The rows lie along a hidden order. The number after each row says roughly how far along it the row is, from 0 to 10. A new part has a new order.
(in the rows, 100 means zero)
[159 85 109 94 109 75 125 99 128 102 139 111 120 103 87 133 84 115 153 91 27 119 118 108 112 119 92 168 84 104 115 143 82 118 103 108 77 96 106 101 100 113 88 86] : 4
[119 92 101 99 113 90 109 101 92 114 152 94 133 105 75 55 102 101 133 60 91 110 112 27 142 103 89 114 109 105 143 118 89 109 106 97 42 102 98 108 90 115 113 97] : 1
[86 89 98 95 113 104 99 107 80 105 128 92 139 105 80 23 118 84 113 73 100 106 109 22 128 95 93 96 129 110 134 95 95 98 105 90 7 104 93 110 92 114 125 103] : 1
[117 93 105 86 87 101 102 94 139 83 91 113 90 87 120 147 81 98 109 131 70 99 92 154 63 114 110 128 92 111 27 123 99 108 92 106 157 100 98 94 109 96 86 104] : 10
[144 106 101 102 113 87 126 101 116 102 110 110 102 116 94 143 92 119 111 87 37 118 105 121 118 107 95 127 88 69 142 105 97 126 99 105 118 109 116 106 104 121 68 92] : 5
[97 88 101 101 102 95 98 105 83 111 146 88 135 99 76 50 101 91 121 70 120 103 115 17 123 96 90 90 110 123 124 120 91 91 113 95 21 97 95 103 90 96 122 98] : 1
[117 101 99 101 96 95 104 104 110 92 96 105 100 104 99 110 89 100 89 103 79 105 100 95 96 101 100 102 96 82 109 109 104 111 100 101 121 107 106 101 107 105 89 105] : 6
[112 100 99 98 96 95 100 107 99 102 119 100 114 98 87 66 97 91 90 91 103 107 98 53 112 96 94 94 108 80 119 114 103 102 104 96 99 107 103 105 100 111 114 107] : 5
[149 97 100 106 125 87 123 101 100 116 133 100 127 118 79 107 99 119 142 58 29 113 111 66 142 104 89 120 98 92 164 104 91 126 101 106 87 106 109 108 99 127 78 87] : 2
[139 101 103 104 104 84 116 102 120 99 109 109 95 107 98 149 87 116 106 100 49 115 109 118 97 108 97 137 78 75 116 115 96 117 101 108 123 103 116 101 107 106 77 90] : 6
[69 92 98 81 85 118 84 109 93 86 83 93 114 86 111 57 104 71 78 120 100 94 89 66 86 100 106 75 121 144 38 116 107 101 95 95 84 104 88 99 102 100 124 114] : 7
[134 98 104 84 92 98 110 95 137 88 88 114 89 96 129 144 85 108 116 123 54 103 91 171 78 116 109 128 91 110 50 115 95 120 92 108 164 101 101 95 107 103 80 101] : 9
[86 87 100 97 113 101 99 106 80 109 137 88 140 106 83 32 112 95 126 67 105 103 120 21 133 96 91 105 118 123 133 104 90 97 107 92 0 100 93 108 87 103 128 99] : 0
[110 99 100 109 115 95 114 104 86 112 133 93 126 113 78 67 103 107 116 60 79 108 108 44 137 95 91 104 100 92 159 102 95 117 105 100 75 107 106 106 96 120 95 93] : 1
[86 89 99 88 99 107 96 110 93 99 103 96 133 97 95 45 112 81 92 97 93 105 95 35 103 94 97 88 117 114 95 112 100 103 100 93 68 107 97 106 96 113 124 107] : 5
[92 124 96 115 85 106 98 98 106 95 49 106 46 105 125 171 87 113 50 132 108 94 84 174 69 92 108 65 72 68 102 80 116 107 95 109 200 108 113 92 119 95 66 105] : 10
[134 99 102 120 104 85 113 102 97 112 126 95 109 109 80 115 87 111 119 78 76 107 116 80 117 99 90 110 85 89 149 117 93 108 107 106 94 100 113 98 107 102 78 89] : 3

Part 2:
[106 105 117 105 91 90 103 90 106 115 93 88 104 105 112 106 100 102 98 100 99 97 97] : 6
[97 82 130 58 97 92 91 90 88 158 130 100 123 113 124 113 104 96 98 101 87 94 96] : 0
[107 114 117 90 90 97 104 91 104 118 101 81 101 111 117 109 95 95 102 99 97 86 97] : 7
[97 78 105 86 70 82 97 88 95 166 114 111 141 96 116 106 110 103 99 97 94 94 96] : 5
[97 83 104 119 77 77 107 86 98 155 113 100 134 95 111 99 109 99 98 96 97 96 99] : 7
[105 100 84 93 84 90 99 84 105 116 93 89 108 105 108 102 97 101 100 97 99 95 98] : 5
[110 113 121 93 93 97 104 80 105 102 81 67 90 105 108 109 91 98 102 100 101 87 96] : 6
[112 113 115 103 91 97 101 88 108 103 86 79 91 99 116 109 96 103 105 101 99 83 100] : 3
[106 96 120 87 96 93 99 87 101 119 94 83 103 101 113 112 98 102 98 98 98 91 98] : 5
[93 90 109 100 81 85 92 91 97 145 112 105 140 101 111 97 111 99 93 96 100 100 95] : 1
[117 122 119 102 97 107 106 82 113 89 75 66 75 111 110 107 88 95 100 102 107 91 96] : 10
[107 103 107 105 77 91 99 89 105 102 88 82 110 109 107 106 97 102 101 99 103 95 98] : 5
[100 99 122 87 90 90 106 88 98 162 115 102 125 104 122 106 106 95 96 98 91 86 96] : 7
[117 114 112 116 92 99 112 87 107 90 77 65 121 110 108 110 95 99 102 103 103 85 99] : 9
[111 109 105 122 82 100 99 86 108 86 84 81 96 113 106 105 99 102 98 102 106 97 95] : 5
[103 101 120 64 91 95 103 89 102 137 103 94 116 104 117 118 98 100 98 96 89 89 97] : 8
[99 84 114 93 85 83 105 86 95 166 116 107 132 96 121 102 108 95 96 98 94 92 96] : 7
[101 99 102 104 75 91 103 92 101 124 98 90 129 99 105 103 105 98 94 95 101 95 94] : 7
[104 105 99 140 79 84 107 83 104 104 87 82 115 105 110 95 103 96 100 100 108 95 95] : 7
[110 111 104 85 79 86 108 81 109 151 92 102 105 89 116 113 102 112 113 97 84 71 101] : 1
[105 113 112 104 87 87 104 92 100 123 99 87 114 100 114 102 104 100 104 99 95 85 102] : 3
[105 95 102 105 83 89 104 90 100 146 100 96 127 99 109 108 101 100 102 99 96 88 97] : 5
[102 94 105 96 83 84 100 91 101 146 109 103 100 97 113 106 102 104 103 97 92 87 100] : 2
[99 100 105 115 81 81 105 89 94 158 107 106 133 101 114 103 112 102 104 99 91 85 97] : 2
[105 99 106 106 76 94 105 95 102 130 108 105 122 101 114 107 109 100 98 98 93 90 98] : 8
[93 84 93 123 72 69 100 89 101 129 95 102 147 107 105 92 111 102 96 96 103 102 96] : 4
[115 108 107 101 80 96 105 87 104 133 96 96 102 98 112 106 98 101 106 99 95 83 99] : 6
[92 97 78 161 69 80 95 87 103 128 98 98 148 115 95 88 113 101 94 96 109 105 92] : 0
[112 107 111 113 87 103 110 88 102 103 86 75 106 110 110 110 99 96 99 101 102 93 95] : 10
[105 91 105 102 83 90 112 86 100 124 97 90 117 102 112 109 103 97 98 99 96 91 95] : 10
[100 101 111 108 82 91 101 92 101 139 111 102 124 110 116 94 114 98 96 100 95 90 93] : 3
[103 102 113 112 90 97 96 98 99 126 101 93 125 120 109 101 107 94 87 101 104 104 93] : 6
[97 98 117 78 78 88 103 95 97 150 114 99 128 99 119 108 112 100 94 94 90 91 96] : 9
[105 111 124 76 92 92 102 95 98 140 107 86 113 106 122 115 102 98 103 100 90 82 99] : 7
